Each row has a name. Each piece below is followed by the name of the row it came from, unless a question asks for something else. Each question is about the rows just above it. Some pieces are copies with a little noise.

Columns, left to right: J H Z P Y B
[168 130 132 151 111  95] -> razo
[172 124 131  86 181  76] -> gonik
[ 87 123 160 115 207 102] -> pivo
[140 131 131  86 182 137] -> mipif
[115 168 131 106 109 113] -> Sipib
[150 146  81 167 130 108] -> Peb
The rest of the row after [131  86 181]: : [76]
Number of entries in [ 87 123 160]: : 3

Columns, left to right: K X U A E G S Q D R
[101 167 168  51  95 120 185 157 106 117] = tulo
[108 149 133 187  82 118 188 137  82 143] = mora
[ 84 155 126 124 113 104 178 131 147 125] = Pude
[132 102 135 126  53 164 143  99 142 113] = tabiv
[112 131 163 140 194 109 117 152  81 133] = vanul
[102  69 100 122 119 155  95 151  86 118] = leru
[128 102 136 125 113 130  91 129 108 125] = Natam
[162 162 158  94 139 106 197 158 100 143] = kebes
[112 131 163 141 113 105 178 143 110 197] = feva
[ 78 107  97 222 186  96  89 150  52 120] = lefin
[117 109 172 127 107 153 131 112 122 140] = Lun
[118 138 175  61  68 108 146 111 117 125] = pimep
After [112 131 163 140], its row goes on with : [194 109 117 152  81 133]
Go on from [113 105 178] to the end of its row. : [143 110 197]
After [124 113], its row goes on with : [104 178 131 147 125]

Columns, left to right: F W N V T
[123 142 154 133 123] -> das
[ 97 193 152 100 129] -> pon
[ 58 167  95 105 180] -> zenuk
[104 176 102 118 119] -> tal
[ 92 191  69 152 118] -> Baf
[123 142 102  95 149] -> Beme
[123 142 154 126 131] -> zus
[ 84 160  85  96 149] -> Korap
Count the entries of [ 84 160  85  96]: : 4
Which column holds this, read top down? [102  69 102 154  85] : N
Which column holds [119 118 149 131 149] top down? : T
After [102  95], its row goes on with : [149]
q: [ 91 191  68 152 118] : Baf
q: [ 58 165  95 104 180] : zenuk

Columns, left to right: mav sezi tapep rofar
[134 146 123 111] : ruteg
[145 129 111 110] : fori
[167 130 111  51] : dag
[145 129 111 111] : paref
[167 130 111 106] : Lud
Which column holds [130 129 130] top down? : sezi
Where do [145 129 111 110] appear? : fori
Count the entries of [167 130 111]: : 3
Count the entries of [167 130]: : 2
Which column holds this, read top down? [145 167 145] : mav
After [134 146 123], its row goes on with : [111]

Columns, left to right: Tefi tabel Faliv Gazo torit lek ner Farev serom maban
[182 180 123 109 138 189  79 142 135 162] = bivu
[118  80 144 130 137 124 134 118 139 125] = zet
[ 66  64 133 139 136  63 183 129 141  99] = votin
[ 85 121  96 136 158  96 163 139 130  99] = gova
[ 73  49 138 138 145  78 174 123 145 102] = Gon
[151 166 123 116 130 150 108 144 134 147] = zifog
[107 114 141 118 126  95 150 152 152 135] = basat
[133  96 138 123 141] is in which column, read top down? : Faliv
Go on from [180 123 109] to the end of its row. : [138 189  79 142 135 162]
q: [180 180 123 108 136 187  78 141 137 163] : bivu
How many entries does [ 85 121  96 136 158  96 163 139 130] have? : 9

Columns, left to right: Fevid Voba Verud Konan dibeg Riv pul Moveg Pel
[135 133 165 123 105 114 129 112 131] = Vam
[139 144 156 127  96 133 136 142 121] = fofu
[ 78 159 123 206 157  90 125 138  87] = vegu
[ 78 159 123 206 157  90 128 130 118] = Mubi
[121 111 106 121 162 126 119 119 139] = dedaf
[124 119 121 125 143 131 122 124 132] = bir
[164 132 185  86  81 167 129 153 140] = meli
[135 133 165 123 105 154 123 142 123] = liki
[144 123 140 110 103 148 130 125 132] = Nanuv
[142 119 138 109 108 150 127 124 134] = Memi
[112 121 112 144 146 126 122 117 121] = tak
q: [114 121 113 142 147 125 122 117 120] : tak
q: [136 131 167 123 105 153 121 143 126] : liki
q: [143 118 138 109 107 149 128 124 134] : Memi
How many entries does [112 121 112 144 146 126 122 117] have? : 8

Columns, left to right: kes fep gaf dapu gem sode gutuz sonog Gefe kup
[143  68 144 103 161 145 114  76 147 192] -> gezom
[218  78 132  94 114 145 185 104 136 187] -> fufod
[127  74 108 106 176 161 159 106 145 165] -> fiso
[218  78 132  94 114 145 144 103 136 153] -> ran
[164  85 161 100  85 126 131 122 189 172] -> mut
[164  85 161 100  85 126 131 122 189 174] -> kofu
[159  75 138  97 169 133 136 123 177 146] -> lize
[169  89 154 142 100 154 130  78 141 205] -> zirak
q: [144  68 141 103 161 143 113  78 146 191] : gezom
[114 185 159 144 131 131] is in which column, read top down? : gutuz
After [104 136], its row goes on with : [187]
q: [219  79 132  94 113 143 143 102 135 153] : ran

Columns, left to right: Daro dod kebek lolo feze gol
[204 188  78 146  95 142] : rak
[133 146  99 200 127 106] : kobig
[133 147  99 200  86 106] : mota
Go on from [133 147] to the end of its row. : [ 99 200  86 106]
q: [203 188  77 145  97 142] : rak
How many entries does [204 188] have? : 2

